Each row has a name. After each piece below comes the name of the row it's from, unless a question asks for something else. Each question is about the rows just above it. Some pieces are copies with a little noise. Places in a row count from 0.

J_188: [201 103 125 192  70]
J_530: [ 74 132 149 130 145]
J_250: [129 128 121 129 150]
J_861: [120 125  69 142 148]
J_501: [103 131 108 125 131]
asked: [129 128 121 129 150] -> J_250
Row and place of [149] in the named rows: -> J_530, 2
asked: [104 131 108 126 130] -> J_501
asked: [121 126  70 142 148] -> J_861
asked: [ 73 133 150 130 146] -> J_530
asked: [200 103 125 193  69] -> J_188
[69] is at row and place -> J_861, 2

J_972: [ 88 131 127 126 130]
J_77: [170 124 128 189 127]
J_400: [118 127 127 125 130]
J_837: [101 126 126 117 137]
J_560: [190 122 129 131 128]
Where in the named rows is [117]? -> J_837, 3
Where in the named rows is [190]? -> J_560, 0

J_780: [159 156 182 119 201 119  94  70 182 104 104 113 115 108 130 139 175 112
 134 146 117  93 133 150  94 152  97 108 111 134 167 149 114]
J_999: [159 153 183 118 200 120  91  71 183 109 104 113 116 105 131 137 172 114
 133 146 116  94 135 150  95 154  98 109 114 136 169 153 113]
J_20: [167 137 183 117 200 119  83  74 185 138  98 121 117  89 130 128 162 126
 132 152 122  98 133 151 100 163 113 122 118 152 172 166 108]
J_344: [154 161 182 117 197 117  98  72 178  88 108 110 116 118 130 143 176 108
 137 143 116  92 134 150  92 144  90 103 109 125 165 145 118]
J_118: [159 153 183 118 200 120  91  71 183 109 104 113 116 105 131 137 175 109
 135 145 116  93 133 150  93 150  95 107 112 131 168 149 115]
J_283: [160 150 183 118 202 120  90  70 182 115 102 116 115 102 131 135 172 116
 133 149 118  94 133 150  95 155 101 113 114 138 169 155 112]
J_739: [155 159 182 118 199 118  95  70 178  94 106 111 115 115 129 141 176 108
 136 142 114  93 134 152  93 148  94 105 111 128 166 148 116]
J_566: [163 146 182 117 201 119  88  71 185 121  99 117 116  96 130 133 168 120
 134 151 120  95 134 151  97 160 107 115 116 143 171 160 109]
J_750: [164 148 183 117 201 117  88  71 186 118 101 116 115 100 129 134 171 118
 134 150 118  95 135 151  98 156 104 115 115 142 170 158 111]
J_528: [166 142 183 119 200 120  83  75 185 133  98 120 114  92 130 130 164 122
 132 152 122  95 132 150  99 163 111 122 116 150 170 164 108]
J_395: [167 137 181 117 200 119  83  74 185 138  98 121 117  89 130 128 162 126
 132 152 122  98 133 150 100 163 113 122 118 152 172 166 108]
asked: [166 142 183 119 200 120  83  75 185 133  98 120 114  92 130 130 164 122
 132 152 122  95 132 150  99 163 111 122 116 150 170 164 108] -> J_528
asked: [155 158 181 117 199 118  95  70 178  94 106 110 115 115 129 141 176 107
 136 142 113  93 134 152  92 147  95 104 111 128 166 148 116] -> J_739
asked: [167 137 183 117 200 119  83  74 185 138  98 121 117  89 130 128 162 126
 132 152 122  98 133 151 100 163 113 122 118 152 172 166 108] -> J_20
asked: [160 151 184 118 204 119  90  70 182 116 102 115 115 102 131 137 172 116
 132 149 117  96 133 151  94 155 101 113 115 138 168 155 113] -> J_283
The row with [167 137 181 117 200 119  83  74 185 138  98 121 117  89 130 128 162 126
 132 152 122  98 133 150 100 163 113 122 118 152 172 166 108] is -> J_395

J_153: [137 148  99  78 125 156 111 148  87 138 140 158]
J_762: [135 150 117  73 125 157 112 148  84 139 144 161]
J_532: [136 149 127  75 125 157 111 148  85 138 142 159]
J_742: [135 150 138  74 124 157 111 148  84 139 143 160]
J_470: [136 149 100  76 124 135 111 149 155 138 141 159]
J_737: [136 149 117  77 124 156 111 148  86 138 141 159]
J_127: [136 149 100  76 124 156 111 149  85 138 142 159]
asked: [135 148 127  74 126 159 114 148  84 139 142 159] -> J_532
asked: [136 149 100  76 124 135 111 149 155 138 141 159] -> J_470
[73] is at row and place -> J_762, 3
[137 148  99  78 125 156 111 148  87 138 140 158] is in which row? -> J_153
Where in the named rows is [158]? -> J_153, 11
[127] is at row and place -> J_532, 2

J_454: [129 141 103 141 104 112 130 100 156 128]
J_119: [132 128 117 129 104 108 131 106 155 131]
J_948: [155 124 117 138 109  97 158 108 149 160]
J_656: [ 92 144 131 135 115 181  92 158  95  93]
J_374: [153 124 123 137 119 109 151 119 140 157]
J_585: [101 147 121 144 135 147 101 133 123 101]
J_952: [101 147 121 144 135 147 101 133 123 163]
J_311: [137 111 150 110 152  71 133 154  99 131]
J_796: [133 108 141 107 150 150 130 152 101 128]
J_287: [ 74 180  85 178 112 110  77 104 142  72]
J_302: [158 115 126 123 116 105 162 116 138 161]
J_313: [128 134 106 144 102 106 129 100 156 133]
[72] is at row and place -> J_287, 9
Row and place of [132] in the named rows: -> J_119, 0
asked: [ 72 179  83 179 112 110  76 102 140  73] -> J_287
[107] is at row and place -> J_796, 3
asked: [ 91 143 132 134 115 181  92 156  94  93] -> J_656

